Below are the code and all the weights of a small trained network. Each question names an input and a target symbol and asks about switching units off, where a switched-off unit gives its printed mean instead of its output.

import numpy as np


def w(rows, s, z=0):
    codes = np.array(rows[::2]) - 128.0
    scale = np.full(codes.shape[1], s)
    scale[-1] = z or s
    return codes * scale


def norm(h):
    return h / np.sqrt((h * h).mean(-1, keepdims=True) + 1e-5)


def f(y):
    return np.maximum(y, 0)


def softmax(a):
    e = np.exp(a - a.max(-1, keepdims=True))
    return e / e.sum(-1, keepdims=True)


def log_softmax(a):
    a = a - a.max(-1, keepdims=True)
    return a - np.log(np.exp(a).sum(-1, keepdims=True))


def net(x, mask):
    ids = ['ΓΞΦΨαβεζηθπστ'.index(c) for c in x.split()]
    T = len(ids)
    res = E[ids] + P[:T]
    u = 0
    for l in range(2):
        q, k, v = (norm(res) @ M[l].T for M in (Q, K, V))
        z = softmax(np.where(np.tri(T) > 0, q @ k.T / 3**0.5, -1e9)) @ v
        res = res + np.where(mask[u], z, O[l][:, -1]) @ O[l][:, :-1]
        u += 1
        y = f(norm(res) @ A[l][:, :-1].T + A[l][:, -1])
        res = res + np.where(mask[u : u + 8], y, B[l][:, -1]) @ B[l][:, :-1]
        u += 8
    return log_softmax(norm(res)[-1] @ U[:, :-1].T + U[:, -1])


Q, K, V, O, A, B = {}, {}, {}, {}, {}, {}
E = w([
[137,59,109,103,155,126],'Γ',
[106,170,81,173,121,82],'Ξ',
[67,99,117,123,123,117],'Φ',
[145,119,251,221,208,127],'Ψ',
[143,154,195,66,130,80],'α',
[222,96,115,123,114,146],'β',
[132,137,184,71,124,143],'ε',
[148,136,138,166,64,98],'ζ',
[134,149,176,94,115,125],'η',
[114,96,94,117,95,132],'θ',
[126,101,118,181,130,146],'π',
[161,121,166,197,111,82],'σ',
[148,86,134,124,158,112],'τ',
],0.022)
P = w([
[80,121,72,166,119,254],'0',
[89,94,100,147,114,222],'1',
[101,76,120,140,125,200],'2',
[110,71,139,132,130,181],'3',
[121,60,145,122,140,164],'4',
[132,54,156,115,146,145],'5',
[148,50,166,101,159,126],'6',
[159,54,170,86,167,105],'7',
[173,55,176,65,175,87],'8',
[172,60,169,77,163,103],'9',
],0.0065)
Q[0] = w([
[158,255,114,101,165,158],'L0H1',
[208,96,207,129,146,172],'L0H1',
[125,193,119,122,147,202],'L0H1',
],0.0088)
K[0] = w([
[130,115,206,160,138,253],'L0H1',
[204,112,152,157,181,125],'L0H1',
[122,75,158,188,93,245],'L0H1',
],0.0069)
V[0] = w([
[126,93,92,108,94,17],'L0H1',
[163,202,18,114,210,1],'L0H1',
[132,126,73,113,108,184],'L0H1',
],0.0044)
O[0] = w([
[86,183,69,75,85,255,157],'L0H1',
[122,39,219,118,58,33,6],'L0H1',
[188,143,74,12,156,80,137],'L0H1',
],0.007,0.0015)
A[0] = w([
[122,81,77,154,156,19,158],'L0N1',
[119,49,130,189,109,165,47],'L0N2',
[118,114,157,45,169,204,52],'L0N3',
[158,138,254,183,149,94,139],'L0N4',
[10,170,164,111,101,127,75],'L0N5',
[85,168,102,194,183,161,7],'L0N6',
[189,148,120,161,77,145,65],'L0N7',
[81,173,110,116,118,144,154],'L0N8',
],0.0091,0.0017)
B[0] = w([
[119,186,26,253,102,74,227],'L0N1',
[172,132,66,35,171,23,221],'L0N2',
[130,189,32,130,106,111,246],'L0N3',
[77,111,73,31,135,186,254],'L0N4',
[230,136,147,85,78,221,176],'L0N5',
[74,103,58,151,147,115,182],'L0N6',
[66,58,92,117,173,194,171],'L0N7',
[114,1,201,142,21,139,164],'L0N8',
],0.0063,0.0052)
Q[1] = w([
[96,208,129,162,132,151],'L1H1',
[72,151,145,146,161,165],'L1H1',
[96,201,254,135,155,173],'L1H1',
],0.02)
K[1] = w([
[61,180,72,203,135,210],'L1H1',
[55,164,3,114,138,157],'L1H1',
[95,242,37,191,103,151],'L1H1',
],0.008)
V[1] = w([
[142,189,74,66,73,76],'L1H1',
[166,69,70,207,70,144],'L1H1',
[2,195,104,142,107,58],'L1H1',
],0.006)
O[1] = w([
[121,242,32,138,93,123,174],'L1H1',
[254,198,156,111,127,109,244],'L1H1',
[65,254,142,62,137,73,2],'L1H1',
],0.01,0.0032)
A[1] = w([
[112,211,169,160,119,85,153],'L1N1',
[144,87,142,59,110,177,143],'L1N2',
[154,164,69,129,113,151,137],'L1N3',
[197,117,193,75,148,148,65],'L1N4',
[109,69,140,144,71,136,77],'L1N5',
[140,106,113,83,209,84,220],'L1N6',
[135,141,124,138,83,30,100],'L1N7',
[122,157,239,151,209,248,253],'L1N8',
],0.011,0.0042)
B[1] = w([
[155,96,140,142,230,174,163],'L1N1',
[137,150,165,144,144,164,216],'L1N2',
[112,109,171,142,122,97,253],'L1N3',
[175,138,117,125,126,169,173],'L1N4',
[127,159,128,116,206,74,169],'L1N5',
[99,167,177,122,109,154,240],'L1N6',
[131,49,154,72,94,92,183],'L1N7',
[92,4,151,99,141,86,194],'L1N8',
],0.013,0.0065)
U = w([
[31,135,51,74,162,111,253],'Γ',
[122,140,142,128,153,107,151],'Ξ',
[239,75,106,123,193,151,123],'Φ',
[56,43,209,114,229,116,48],'Ψ',
[128,136,153,130,150,100,132],'α',
[168,139,23,56,190,99,87],'β',
[148,155,219,215,45,142,147],'ε',
[150,147,59,99,57,138,104],'ζ',
[52,109,156,160,49,197,164],'η',
[104,174,133,181,244,128,138],'θ',
[184,197,137,111,197,21,155],'π',
[150,70,168,36,71,37,52],'σ',
[77,166,239,194,103,101,161],'τ',
],0.011,0.0042)

Each question gives the input, a string of symbols that net reads in full, and the target symbol t.
The units are the heads (3 rows each of Q, K, V and O) and the neurons (one row each of A and B). Each row of codes is followed by its name. A weight is (code - 128) times the scale printed after its matrix; where a second scale follows, it is the last column's (O, A, B and U).
mask holds one flag per unit, layer by layer, with each layer's heads first. A switched-off unit (its flag False) gives its mean, the last column of its rows in O or B, instead of its output. The means were averaged over made-up inputs and are rounded, as every weight is.
A unit's drop is (log p(t) with every unit on - log p(t) with that unit switched off) / (log p(t) with every unit on - log p(t) with every unit switched off).
The circuit of an input: a set's keep is (log p(t) with only the set's units on - log p(t) with every unit switched off) / (log p(t) with every unit on - log p(t) with every unit switched off). Starting from the 12 units with the biggest drops (on a tie, the unit counted first), units are removed one at a time, each time the one whose removal leaves the highest keep (on an exact tie, the one counted first), for as long as the keep stays at least 0.8.
units of the circuit, in order: the units of the circuit, biggest drop first
most important unit: the unit with the biggest drop
top k neurons: the k neurons with the biggest drops, biggest first
k most important neurons of layer l: the k neurons of layer l with the biggest drops, biggest first
input τ α θ Γ Ψ ζ θ ε Φ τ, target Ψ: top 2 neurons : (L0N3 L0N1)
input Γ Φ ε Φ ε η Ξ σ π, target σ: most important unit : L0N2
input Ψ Γ π π θ, target Ψ: units of the circuit, in order : (L1H1 L0N3)
input α Ξ η τ Φ Ψ π Ψ τ ζ, target Ψ: units of the circuit, in order : (L1H1 L1N5)
input θ Ξ ζ ζ α σ Ξ Ξ α σ, target Γ: top 2 neurons : (L0N1 L0N4)
input σ ε ζ η Γ Φ τ θ ζ, target ε: 4 most important neurons of layer 0 : (L0N3 L0N1 L0N7 L0N8)
input ε ε Φ, target η: top 2 neurons : (L0N5 L0N8)
input Ξ τ Ξ Φ Ψ σ, target Ψ: top 2 neurons : (L0N1 L0N4)
input ζ Φ ζ π ζ Γ π, target θ: 2 most important neurons of layer 0 : (L0N2 L0N6)
input Ξ Φ ε σ, target σ: 2 most important neurons of layer 0 : (L0N3 L0N4)
input Φ Γ η σ, target τ: 2 most important neurons of layer 0 : (L0N3 L0N4)
input θ θ Ξ ζ, target σ: top 2 neurons : (L1N7 L0N5)
input Φ θ Γ σ, target τ: top 2 neurons : (L0N3 L1N3)
input ε π β π Ξ β α α σ Γ, target Γ: units of the circuit, in order : (L1H1)
input η σ Φ β Ψ β Ξ τ Γ, target σ: top 2 neurons : (L0N1 L1N6)
input Ψ β Ξ ζ Φ σ, target σ: 2 most important neurons of layer 0 : (L0N4 L0N2)
input ζ τ ζ θ, target ζ: 3 most important neurons of layer 0 : (L0N3 L0N5 L0N4)
input σ α Ξ ε τ τ Γ τ τ, target σ: 2 most important neurons of layer 0 : (L0N1 L0N3)
input Ξ ε σ Γ ε ζ, target σ: 2 most important neurons of layer 0 : (L0N3 L0N5)
input ε θ τ, target π: most important unit : L0N3
input τ β σ, target Φ: units of the circuit, in order : (L1H1 L0N4)
input β τ α β ε Ψ σ, target Ψ: top 2 neurons : (L0N3 L0N4)
input τ Ξ ε Ξ ε Φ Φ, target σ: top 2 neurons : (L0N3 L0N5)
input θ ε Ψ Ξ ε π, target σ: top 2 neurons : (L0N3 L0N2)
input Ξ Γ η Ψ ζ Ψ ζ Γ θ τ, target Ψ: 2 most important neurons of layer 0 : (L0N1 L0N3)
input Ψ ε Γ, target Ψ: 2 most important neurons of layer 0 : (L0N3 L0N1)
